Below is a small trained network, with its code and all its weights. Each question gives an input and a class and asks what happens when units are switched off, that is, made to give their printed mean instead of their output.

import numpy as np


def w(rows, s, z=0):
    codes = np.array(rows[::2]) - 128.0
    scale = np.full(codes.shape[1], s)
    scale[-1] = z or s
    return codes * scale


def norm(h):
    return h / np.sqrt((h * h).mean(-1, keepdims=True) + 1e-5)


def f(y):
    return np.maximum(y, 0)


def log_softmax(a):
    a = a - a.max(-1, keepdims=True)
    return a - np.log(np.exp(a).sum(-1, keepdims=True))


def net(x, mask):
    res = np.array(x, float).reshape(1, 5) / 4 @ E
    u = 0
    for l in range(2):
        y = f(norm(res) @ A[l][:, :-1].T + A[l][:, -1])
        res = res + np.where(mask[u : u + 14], y, B[l][:, -1]) @ B[l][:, :-1]
        u += 14
    return log_softmax(norm(res)[-1] @ U[:, :-1].T + U[:, -1])


A, B = {}, {}
E = w([
[118,40,177,97,106,163,117,146,178],'x0',
[128,128,128,126,129,129,128,131,128],'x1',
[2,142,121,123,126,89,177,134,149],'x2',
[128,126,128,130,122,125,128,124,127],'x3',
[126,82,50,120,163,138,110,132,113],'x4',
],0.022)
A[0] = w([
[180,54,173,123,120,152,120,119,135,101],'0.n0',
[139,139,169,136,127,142,123,111,138,129],'0.n1',
[168,163,137,128,147,176,119,141,134,109],'0.n2',
[134,191,229,125,108,126,133,137,137,251],'0.n3',
[52,151,109,117,121,126,131,129,132,99],'0.n4',
[92,40,175,136,121,133,127,128,157,7],'0.n5',
[117,81,189,111,122,128,131,129,141,88],'0.n6',
[69,102,150,127,152,132,143,136,148,38],'0.n7',
[198,130,142,135,126,109,127,103,115,110],'0.n8',
[111,115,137,123,134,136,129,115,146,84],'0.n9',
[130,184,252,128,128,117,129,122,123,254],'0.n10',
[79,15,200,92,122,145,127,145,142,6],'0.n11',
[248,137,124,124,125,128,119,125,117,172],'0.n12',
[181,30,191,116,131,144,122,141,148,96],'0.n13',
],0.027,0.0093)
B[0] = w([
[162,77,220,143,150,94,111,107,93,230],'0.n0',
[91,142,135,110,123,236,190,192,37,162],'0.n1',
[134,89,107,99,94,100,181,148,183,172],'0.n2',
[137,189,183,214,122,190,115,105,166,241],'0.n3',
[146,140,183,62,166,49,134,87,128,200],'0.n4',
[145,154,45,127,70,156,122,145,164,200],'0.n5',
[38,30,170,64,130,123,252,219,151,190],'0.n6',
[124,172,52,192,104,164,101,144,97,175],'0.n7',
[98,101,92,156,104,149,148,205,154,185],'0.n8',
[129,149,113,127,117,141,122,154,125,144],'0.n9',
[147,200,192,197,98,162,124,126,169,247],'0.n10',
[136,132,12,150,79,177,109,110,207,239],'0.n11',
[108,144,14,132,85,164,134,107,192,248],'0.n12',
[156,70,240,138,186,89,99,76,107,254],'0.n13',
],0.03,0.022)
A[1] = w([
[134,38,45,40,173,73,115,113,118,247],'1.n0',
[198,62,249,175,155,80,60,67,120,133],'1.n1',
[109,167,184,154,109,253,134,177,61,119],'1.n2',
[147,14,37,83,107,132,67,162,62,142],'1.n3',
[184,122,180,103,142,129,100,86,90,118],'1.n4',
[140,102,251,176,143,154,162,166,81,1],'1.n5',
[105,98,201,80,124,98,160,79,133,125],'1.n6',
[141,155,186,144,122,102,124,124,99,63],'1.n7',
[172,201,193,157,236,66,94,82,43,110],'1.n8',
[143,109,103,104,157,101,153,102,67,88],'1.n9',
[76,106,120,106,196,122,128,137,76,55],'1.n10',
[61,113,153,119,48,185,82,86,167,69],'1.n11',
[191,68,182,144,194,157,123,113,92,164],'1.n12',
[145,108,129,40,203,20,97,143,5,49],'1.n13',
],0.025,0.0047)
B[1] = w([
[71,137,56,75,150,128,66,120,70,227],'1.n0',
[133,125,215,108,148,98,106,188,119,253],'1.n1',
[127,79,47,77,139,47,78,155,147,208],'1.n2',
[115,173,131,21,121,126,84,109,90,194],'1.n3',
[171,125,92,113,97,77,104,112,152,160],'1.n4',
[81,55,103,43,129,132,223,65,80,195],'1.n5',
[127,171,84,144,126,165,123,95,115,180],'1.n6',
[139,135,138,79,91,133,101,110,107,160],'1.n7',
[76,218,192,94,105,87,152,121,127,210],'1.n8',
[129,96,104,160,168,131,145,132,144,151],'1.n9',
[114,81,101,171,155,105,135,119,130,144],'1.n10',
[193,168,99,194,164,113,161,127,75,231],'1.n11',
[139,123,189,159,146,149,62,165,132,182],'1.n12',
[104,8,97,255,201,146,164,121,136,191],'1.n13',
],0.049,0.023)
U = w([
[189,167,69,240,70,166,197,133,213,195],'0',
[101,145,3,53,122,158,81,107,100,205],'1',
[172,30,247,171,133,163,176,155,161,95],'2',
[144,75,175,51,174,122,6,153,83,2],'3',
[82,225,210,114,116,58,169,93,134,67],'4',
[21,96,107,184,222,79,142,86,100,103],'5',
],0.017,0.0048)

Each question gives the input, the list of numbers given to net, and the class t.
The units are the neurons (one row each of A and B). Each row of codes is followed by its name. A weight is (code - 128) times the scale printed after its matrix; where a second scale follows, it is the last column's (A, B and U).
mask holds one flag per neuron, layer by layer. A switched-off neuron (its flag False) gives its mean, the last column of its row in B, instead of its output. The means were averaged over made-up inputs and are rounded, as every weight is.
A unit's drop is (log p(t) with every unit on - log p(t) with that unit switched off) / (log p(t) with every unit on - log p(t) with every unit switched off).
The circuit of an input: a set's keep is (log p(t) with only the set's units on - log p(t) with every unit switched off) / (log p(t) with every unit on - log p(t) with every unit switched off). Starting from the 12 units with the biggest drops (on a tie, the unit counted first), units are removed one at a time, each time the one whose removal leaves the highest keep (on an exact tie, the one counted first), for as long as the keep stays at least 0.8.
circuit, biggest first: the units of the circuit, biggest drop first
most important unit: the unit with the biggest drop
top k neurons: the k neurons with the biggest drops, biggest first
top k neurons in layer l: the k neurons of layer l with the biggest drops, biggest first
drop of u: that unit's drop, to one decimal
input [0,0,4,6,-7], class 4: circuit, biggest first => 0.n10
input [4,-1,0,5,-2], class 2: top 2 neurons => 0.n13; 0.n0
input [0,-7,1,-1,-7], class 4: top 3 neurons => 0.n11; 0.n12; 0.n10
input [0,7,8,7,-2], class 4: top 2 neurons in layer 0 => 0.n4; 0.n12
input [2,2,0,4,8], class 3: top 3 neurons in layer 0 => 0.n12; 0.n10; 0.n3
input [0,-1,1,0,-3], class 4: top 4 neurons => 0.n11; 0.n12; 0.n10; 0.n3
input [2,-8,1,4,6], class 1: top 2 neurons => 0.n10; 0.n3
input [7,-2,0,8,3], class 3: top 2 neurons => 0.n13; 0.n0
input [5,8,-1,-2,0], class 2: top 2 neurons => 0.n13; 0.n0
input [8,-3,2,7,4], class 1: top 3 neurons in layer 0 => 0.n10; 0.n11; 0.n3
input [6,-5,-2,-5,-1], class 2: top 2 neurons in layer 0 => 0.n13; 0.n0
input [-6,-4,6,2,0], class 4: top 2 neurons => 1.n8; 0.n6
input [0,2,2,-7,-1], class 4: top 2 neurons => 0.n4; 0.n12
input [-1,-3,-5,0,4], class 1: circuit, biggest first => 0.n12
input [4,3,1,-5,-2], class 0: top 2 neurons => 0.n11; 0.n5
input [1,-7,5,5,-6], class 0: top 3 neurons => 0.n13; 0.n0; 1.n0
input [5,8,2,3,0], class 0: drop of 0.n11 => 0.4
input [-7,0,2,-3,-5], class 4: drop of 0.n12 => 0.1
input [-1,-5,-8,5,2], class 1: top 3 neurons => 0.n10; 0.n3; 0.n12
input [7,2,-6,0,0], class 2: drop of 0.n13 => 0.7
input [-1,7,-6,1,-3], class 0: most important unit => 0.n12
